Below is a small trained network, with its code and all its weights. Each question gives an input and a target symbol and asks what happens when units are switched off, that is, made to give their printed mean instead of their output.

import numpy as np


def w(rows, s, z=0):
    codes = np.array(rows[::2]) - 128.0
    scale = np.full(codes.shape[1], s)
    scale[-1] = z or s
    return codes * scale


def norm(h):
    return h / np.sqrt((h * h).mean(-1, keepdims=True) + 1e-5)


def f(y):
    return np.maximum(y, 0)


def softmax(a):
    e = np.exp(a - a.max(-1, keepdims=True))
    return e / e.sum(-1, keepdims=True)


def log_softmax(a):
    a = a - a.max(-1, keepdims=True)
    return a - np.log(np.exp(a).sum(-1, keepdims=True))


def net(x, mask):
    ids = ['ΓΠΦΨεζηλμξστ'.index(c) for c in x.split()]
    T = len(ids)
    res = E[ids] + P[:T]
    u = 0
    for l in range(3):
        r = norm(res)
        for j in range(2):
            rows = slice(2 * j, 2 * j + 2)
            q, k, v = (r @ M[l][rows].T for M in (Q, K, V))
            z = softmax(np.where(np.tri(T) > 0, q @ k.T / 2**0.5, -1e9)) @ v
            o = O[l][rows]
            res = res + np.where(mask[u + j], z, o[:, -1]) @ o[:, :-1]
        u += 2
        y = f(norm(res) @ A[l][:, :-1].T + A[l][:, -1])
        res = res + np.where(mask[u : u + 4], y, B[l][:, -1]) @ B[l][:, :-1]
        u += 4
    return log_softmax(norm(res)[-1] @ U[:, :-1].T + U[:, -1])


Q, K, V, O, A, B = {}, {}, {}, {}, {}, {}
E = w([
[144,142,151,152,144,218,90,125,134,150],'Γ',
[56,99,149,208,74,114,124,176,109,75],'Π',
[162,162,194,152,138,95,134,135,84,89],'Φ',
[205,113,71,147,117,162,73,138,143,140],'Ψ',
[151,131,89,154,140,186,49,91,133,185],'ε',
[149,130,187,129,157,100,191,156,132,71],'ζ',
[147,163,43,157,168,163,105,121,156,80],'η',
[100,132,4,150,118,60,77,154,85,41],'λ',
[121,94,154,116,41,162,134,87,137,100],'μ',
[197,118,125,105,178,128,119,117,89,145],'ξ',
[132,232,131,41,142,143,172,229,106,133],'σ',
[91,166,117,184,143,119,135,72,164,129],'τ',
],0.024)
P = w([
[156,124,234,98,78,17,18,214,220,73],'0',
[164,86,93,91,162,131,9,96,104,36],'1',
[113,83,88,65,146,117,49,67,106,48],'2',
[135,84,92,77,154,140,103,60,103,58],'3',
[219,77,124,169,183,187,188,63,63,66],'4',
[234,73,81,179,188,196,194,43,37,81],'5',
[211,56,59,189,177,194,218,37,27,87],'6',
[210,75,68,204,200,254,247,15,30,127],'7',
],0.0073)
Q[0] = w([
[50,71,93,147,112,185,85,157,163,159],'0.h1',
[140,201,68,161,131,40,59,145,251,181],'0.h1',
[111,84,96,159,113,108,64,123,211,140],'0.h2',
[140,107,181,200,114,185,168,152,2,120],'0.h2',
],0.0095)
K[0] = w([
[159,48,178,139,123,110,148,116,149,211],'0.h1',
[119,96,208,129,132,138,9,187,177,72],'0.h1',
[160,155,124,116,128,103,91,162,223,124],'0.h2',
[116,138,80,112,142,149,206,78,66,120],'0.h2',
],0.012)
V[0] = w([
[188,91,49,87,138,187,149,248,94,111],'0.h1',
[176,20,135,109,66,173,142,114,238,53],'0.h1',
[149,68,244,94,147,148,139,147,105,173],'0.h2',
[177,254,111,109,127,148,198,93,194,84],'0.h2',
],0.0085)
O[0] = w([
[75,73,147,81,181,138,50,187,154,148,214],'0.h1',
[74,90,55,127,124,248,189,149,156,105,253],'0.h1',
[153,49,75,109,75,55,150,94,199,155,85],'0.h2',
[104,186,182,74,170,188,62,108,167,89,182],'0.h2',
],0.012,0.004)
A[0] = w([
[215,92,169,60,190,2,130,137,139,189,80],'0.n1',
[134,164,145,196,90,193,93,66,119,72,252],'0.n2',
[87,160,87,43,22,183,110,107,160,109,144],'0.n3',
[217,122,117,99,201,148,127,124,100,106,178],'0.n4',
],0.0084,0.0025)
B[0] = w([
[31,231,114,130,68,196,104,151,117,153,187],'0.n1',
[162,158,44,249,127,193,102,124,114,123,254],'0.n2',
[123,132,227,128,76,103,152,83,74,103,185],'0.n3',
[126,133,219,213,132,22,134,125,155,111,225],'0.n4',
],0.011,0.009)
Q[1] = w([
[182,130,102,103,117,80,181,106,147,150],'1.h1',
[156,107,1,63,79,157,48,95,153,131],'1.h1',
[117,129,105,125,79,74,14,70,127,121],'1.h2',
[189,126,15,157,92,162,130,156,157,111],'1.h2',
],0.0089)
K[1] = w([
[114,106,147,142,103,142,116,86,155,124],'1.h1',
[169,98,190,118,23,130,126,182,145,188],'1.h1',
[153,205,181,72,41,118,79,193,109,195],'1.h2',
[144,117,122,150,46,200,96,12,90,92],'1.h2',
],0.011)
V[1] = w([
[83,204,56,125,178,127,134,76,154,113],'1.h1',
[46,126,170,254,170,157,157,46,248,189],'1.h1',
[107,102,76,163,168,137,71,104,107,185],'1.h2',
[199,165,69,152,195,199,146,135,170,109],'1.h2',
],0.0083)
O[1] = w([
[103,12,144,163,116,86,126,18,2,196,178],'1.h1',
[152,182,7,11,115,68,154,55,116,192,255],'1.h1',
[120,85,112,148,91,3,68,163,191,197,144],'1.h2',
[143,165,111,47,149,142,59,151,105,147,217],'1.h2',
],0.0098,0.0041)
A[1] = w([
[66,133,93,150,231,139,130,60,105,177,129],'1.n1',
[137,170,149,101,174,112,124,137,120,115,194],'1.n2',
[156,68,87,187,137,154,153,159,117,126,108],'1.n3',
[117,10,199,133,116,104,104,43,63,98,251],'1.n4',
],0.011,0.0022)
B[1] = w([
[181,76,126,96,147,104,105,189,147,130,255],'1.n1',
[140,82,134,97,140,186,206,113,107,181,173],'1.n2',
[187,94,42,67,146,80,99,119,96,149,236],'1.n3',
[196,138,177,141,157,131,179,119,249,133,212],'1.n4',
],0.015,0.0068)
Q[2] = w([
[137,79,87,92,178,100,136,104,254,74],'2.h1',
[147,152,176,81,143,110,162,176,144,153],'2.h1',
[155,113,81,193,198,120,93,45,164,72],'2.h2',
[169,92,130,201,156,89,76,188,94,90],'2.h2',
],0.0097)
K[2] = w([
[205,152,145,55,151,67,206,230,149,163],'2.h1',
[62,155,112,126,96,157,96,100,148,143],'2.h1',
[195,155,179,134,101,106,219,169,52,128],'2.h2',
[141,139,171,181,223,93,198,172,114,255],'2.h2',
],0.0081)
V[2] = w([
[97,104,138,141,129,58,197,157,176,36],'2.h1',
[223,135,77,233,135,178,2,162,222,144],'2.h1',
[213,213,163,147,145,191,82,46,158,5],'2.h2',
[130,126,91,217,169,132,167,197,100,77],'2.h2',
],0.0067)
O[2] = w([
[249,77,173,33,108,107,116,108,146,133,100],'2.h1',
[127,136,117,100,177,75,194,150,133,69,255],'2.h1',
[74,118,127,98,139,80,97,124,79,76,216],'2.h2',
[186,107,187,109,30,130,113,181,90,125,148],'2.h2',
],0.013,0.0073)
A[2] = w([
[3,223,244,5,171,171,93,234,21,215,4],'2.n1',
[243,107,186,42,244,81,251,62,80,81,183],'2.n2',
[136,80,35,101,111,89,56,82,147,79,92],'2.n3',
[73,114,183,88,175,154,78,218,59,172,108],'2.n4',
],0.0079,0.0042)
B[2] = w([
[19,236,185,42,157,154,186,158,41,220,206],'2.n1',
[85,80,96,137,135,163,116,82,83,164,254],'2.n2',
[95,136,222,159,124,161,95,127,177,160,229],'2.n3',
[130,152,182,94,175,97,249,122,91,131,183],'2.n4',
],0.014,0.0087)
U = w([
[101,169,76,75,153,118,96,73,197,97,59],'Γ',
[211,139,89,102,71,112,143,166,121,138,237],'Π',
[109,101,130,150,140,61,127,13,84,141,2],'Φ',
[93,87,89,78,155,147,121,210,187,107,59],'Ψ',
[92,133,65,174,104,60,129,150,157,188,191],'ε',
[104,106,149,112,77,142,50,115,148,133,198],'ζ',
[98,165,144,102,177,160,145,141,91,167,225],'η',
[175,83,175,151,129,113,128,178,60,105,6],'λ',
[86,68,65,130,91,246,160,122,100,141,105],'μ',
[170,73,114,89,156,87,199,85,191,145,74],'ξ',
[121,136,183,216,162,173,155,118,198,93,100],'σ',
[165,223,114,175,97,118,119,76,91,80,158],'τ',
],0.011,0.0029)

Each question gives the input, a string of symbols that net reads in full, and the target symbol t.
The units are the heads (2 rows each of Q, K, V and O) and the neurons (one row each of A and B). Each row of codes is followed by its name. A weight is (code - 128) times the scale printed after its matrix; where a second scale follows, it is the last column's (O, A, B and U).
mask holds one flag per unit, layer by layer, with each layer's heads first. A switched-off unit (its flag False) gives its mean, the last column of its rows in O or B, instead of its output. The means were averaged over made-up inputs and are rounded, as every weight is.
A unit's drop is (log p(t) with every unit on - log p(t) with that unit switched off) / (log p(t) with every unit on - log p(t) with every unit switched off).
The circuit of an input: a set's keep is (log p(t) with only the set's units on - log p(t) with every unit switched off) / (log p(t) with every unit on - log p(t) with every unit switched off). Starting from the 12 units with the biggest drops (on a tie, the unit counted first), units are removed one at a time, each time the one whose removal leaves the highest keep (on an exact tie, the one counted first), for as long as the keep stays at least 0.8.
circuit, biggest first: the units of the circuit, biggest drop first
unit that matters most: the unit with the biggest drop
k most important neurons: the k neurons with the biggest drops, biggest first
k most important neurons of layer l: the k neurons of layer l with the biggest drops, biggest first
heads that matter: for each layer, one digit per head in row order, 1 if its drop is at least 0.15 and else 0, layers parted by /
input λ μ ξ, target σ: circuit, biggest first : [1.h1; 1.n4]
input Ψ λ ζ ε, target Ψ: heads that matter : 10 / 10 / 00
input μ Γ ε, target μ: 2 most important neurons : [0.n3; 0.n4]
input μ ε Γ Π, target ε: circuit, biggest first : [0.h2; 1.h2]
input λ ξ τ Π μ, target τ: unit that matters most : 0.h1
input μ τ Φ, target Φ: heads that matter : 00 / 10 / 01
input η Ψ ε μ ε μ ζ, target ξ: 3 most important neurons of layer 0 : [0.n1; 0.n4; 0.n2]
input ξ ε σ ε η, target ε: heads that matter : 00 / 01 / 00
input ε ξ Γ, target ξ: circuit, biggest first : [0.h1; 0.n2; 0.h2; 1.n4]
input σ Π μ, target σ: 2 most important neurons : [1.n4; 0.n3]
input Ψ ε Γ Φ ξ, target ε: heads that matter : 11 / 01 / 00
input τ τ ζ, target Φ: circuit, biggest first : [0.h1; 2.n2]
input Ψ η Φ ξ ξ ζ, target ξ: heads that matter : 00 / 10 / 00
input ζ Φ Ψ ε λ Γ τ Π, target τ: circuit, biggest first : [0.h1]
input Π ε Γ Γ τ Φ, target Φ: heads that matter : 00 / 10 / 00
input Φ λ Π, target λ: 2 most important neurons : [0.n1; 1.n4]
input Π σ Ψ Ψ, target Π: circuit, biggest first : [0.h2; 2.h2]
input Π μ ξ Φ, target τ: heads that matter : 10 / 01 / 00
input ζ τ Π η, target ζ: circuit, biggest first : [2.h1; 2.n3; 1.h2]
input Γ ξ Π, target ξ: 2 most important neurons : [0.n1; 0.n2]
input Π Γ ε η, target Π: unit that matters most : 0.h2
input ξ Ψ ξ Γ, target ξ: 2 most important neurons of layer 0 : [0.n1; 0.n2]
input Φ Γ Γ ε, target Φ: heads that matter : 11 / 00 / 01
input Ψ Ψ μ Π Γ, target μ: heads that matter : 10 / 00 / 00
